Below are the code and all the weights of a small trained network. Each question names an input and a class and asks about switching units off, where a switched-off unit gives its printed mean instead of its output.

import numpy as np


def w(rows, s, z=0):
    codes = np.array(rows[::2]) - 128.0
    scale = np.full(codes.shape[1], s)
    scale[-1] = z or s
    return codes * scale


def norm(h):
    return h / np.sqrt((h * h).mean(-1, keepdims=True) + 1e-5)


def f(y):
    return np.maximum(y, 0)


def log_softmax(a):
    a = a - a.max(-1, keepdims=True)
    return a - np.log(np.exp(a).sum(-1, keepdims=True))


def net(x, mask):
    res = np.array(x, float).reshape(1, 4) / 4 @ E
    u = 0
    for l in range(4):
        y = f(norm(res) @ A[l][:, :-1].T + A[l][:, -1])
        res = res + np.where(mask[u : u + 4], y, B[l][:, -1]) @ B[l][:, :-1]
        u += 4
    return log_softmax(norm(res)[-1] @ U[:, :-1].T + U[:, -1])


A, B = {}, {}
E = w([
[112,73,72,31,47,207,146,2],'x0',
[43,86,139,196,128,50,50,44],'x1',
[128,70,159,107,251,146,178,95],'x2',
[8,58,140,122,135,249,69,239],'x3',
],0.0069)
A[0] = w([
[12,129,122,169,172,53,72,69,27],'0.n1',
[91,174,145,236,181,108,177,193,21],'0.n2',
[126,198,137,159,27,130,85,136,55],'0.n3',
[157,2,181,101,246,97,169,98,2],'0.n4',
],0.0074,0.0073)
B[0] = w([
[57,108,187,171,66,88,182,126,253],'0.n1',
[142,134,153,7,110,115,70,84,240],'0.n2',
[96,180,100,144,223,173,151,104,207],'0.n3',
[94,241,79,143,164,196,134,105,230],'0.n4',
],0.012,0.003)
A[1] = w([
[108,221,60,173,1,110,75,163,3],'1.n1',
[110,77,67,81,99,153,130,66,18],'1.n2',
[84,120,111,163,177,162,122,149,101],'1.n3',
[66,108,122,94,58,155,162,50,39],'1.n4',
],0.0088,0.0063)
B[1] = w([
[63,238,157,160,190,224,158,45,199],'1.n1',
[231,210,151,2,157,95,50,180,207],'1.n2',
[171,154,116,161,139,195,99,77,206],'1.n3',
[107,122,160,55,155,53,78,138,254],'1.n4',
],0.0075,0.0042)
A[2] = w([
[186,141,122,152,135,127,86,61,14],'2.n1',
[177,141,94,127,119,148,216,187,35],'2.n2',
[246,140,106,191,66,43,193,3,4],'2.n3',
[220,101,131,133,78,174,223,210,13],'2.n4',
],0.0068,0.0037)
B[2] = w([
[134,108,78,122,123,134,155,173,154],'2.n1',
[1,95,150,130,123,46,171,121,161],'2.n2',
[169,17,25,214,182,145,164,243,252],'2.n3',
[105,96,194,163,4,76,170,22,158],'2.n4',
],0.0083,0.0036)
A[3] = w([
[188,181,213,193,161,57,40,198,70],'3.n1',
[147,169,188,64,96,165,233,187,114],'3.n2',
[119,132,197,151,150,74,72,183,104],'3.n3',
[92,43,184,145,77,255,28,179,2],'3.n4',
],0.0086,0.0048)
B[3] = w([
[153,96,118,21,102,196,75,120,247],'3.n1',
[23,103,207,177,90,106,60,104,228],'3.n2',
[167,81,73,76,78,162,148,85,228],'3.n3',
[247,164,67,179,183,22,223,181,255],'3.n4',
],0.011,0.0042)
U = w([
[169,110,129,5,119,121,38,115,57],'0',
[187,114,75,182,159,95,161,177,92],'1',
[98,196,136,156,170,209,121,79,254],'2',
[82,60,188,177,51,86,104,98,120],'3',
],0.018,0.0027)

Each question gives the input, the list of numbers given to net, and the class t.
The units are the neurons (one row each of A and B). Each row of codes is followed by its name. A weight is (code - 128) times the scale printed after its matrix; where a second scale follows, it is the last column's (A, B and U).
mask holds one flag per neuron, layer by layer. A switched-off neuron (its flag False) gives its mean, the last column of its row in B, instead of its output. The means were averaged over made-up inputs and are rounded, as every weight is.
A unit's drop is (log p(t) with every unit on - log p(t) with that unit switched off) / (log p(t) with every unit on - log p(t) with every unit switched off).
unit that matters most: the unit with the biggest drop
k most important neurons: the k neurons with the biggest drops, biggest first
k most important neurons of layer l: the k neurons of layer l with the biggest drops, biggest first
drop when u is switched off: that unit's drop, to one decimal
input [5,7,7,-8], class 1: unit that matters most : 2.n3
input [-8,-7,8,5], class 0: 3 most important neurons of layer 0 : (0.n2, 0.n3, 0.n1)
input [3,-2,-8,-6], class 2: 2 most important neurons : (1.n1, 3.n4)
input [-8,-3,-8,-8], class 0: 4 most important neurons : (3.n1, 3.n4, 0.n4, 0.n2)
input [-2,-6,-8,-6], class 2: 2 most important neurons : (1.n1, 3.n4)
input [-8,-8,1,-8], class 0: 2 most important neurons : (3.n1, 3.n4)
input [-3,-4,-2,0], class 3: 3 most important neurons : (3.n2, 1.n4, 1.n2)
input [2,8,1,-8], class 1: 2 most important neurons : (2.n3, 3.n2)
input [-5,-6,-3,5], class 3: 4 most important neurons : (3.n2, 1.n4, 2.n4, 1.n2)
input [5,3,-6,5], class 2: 2 most important neurons : (1.n1, 0.n2)
input [-7,-1,0,6], class 0: 2 most important neurons : (3.n1, 0.n2)
input [-1,-6,7,-5], class 2: 2 most important neurons : (0.n4, 3.n4)
input [1,-2,-6,-7], class 1: 2 most important neurons : (2.n3, 0.n4)
input [5,-7,1,-1], class 3: unit that matters most : 3.n2
input [2,-5,0,8], class 1: drop when 3.n4 is switched off : 1.6
input [2,4,-8,4], class 2: drop when 1.n1 is switched off : 0.1
input [-2,0,8,8], class 1: drop when 0.n3 is switched off : 0.2
input [-8,7,-3,3], class 0: 3 most important neurons of layer 3 : (3.n1, 3.n3, 3.n2)
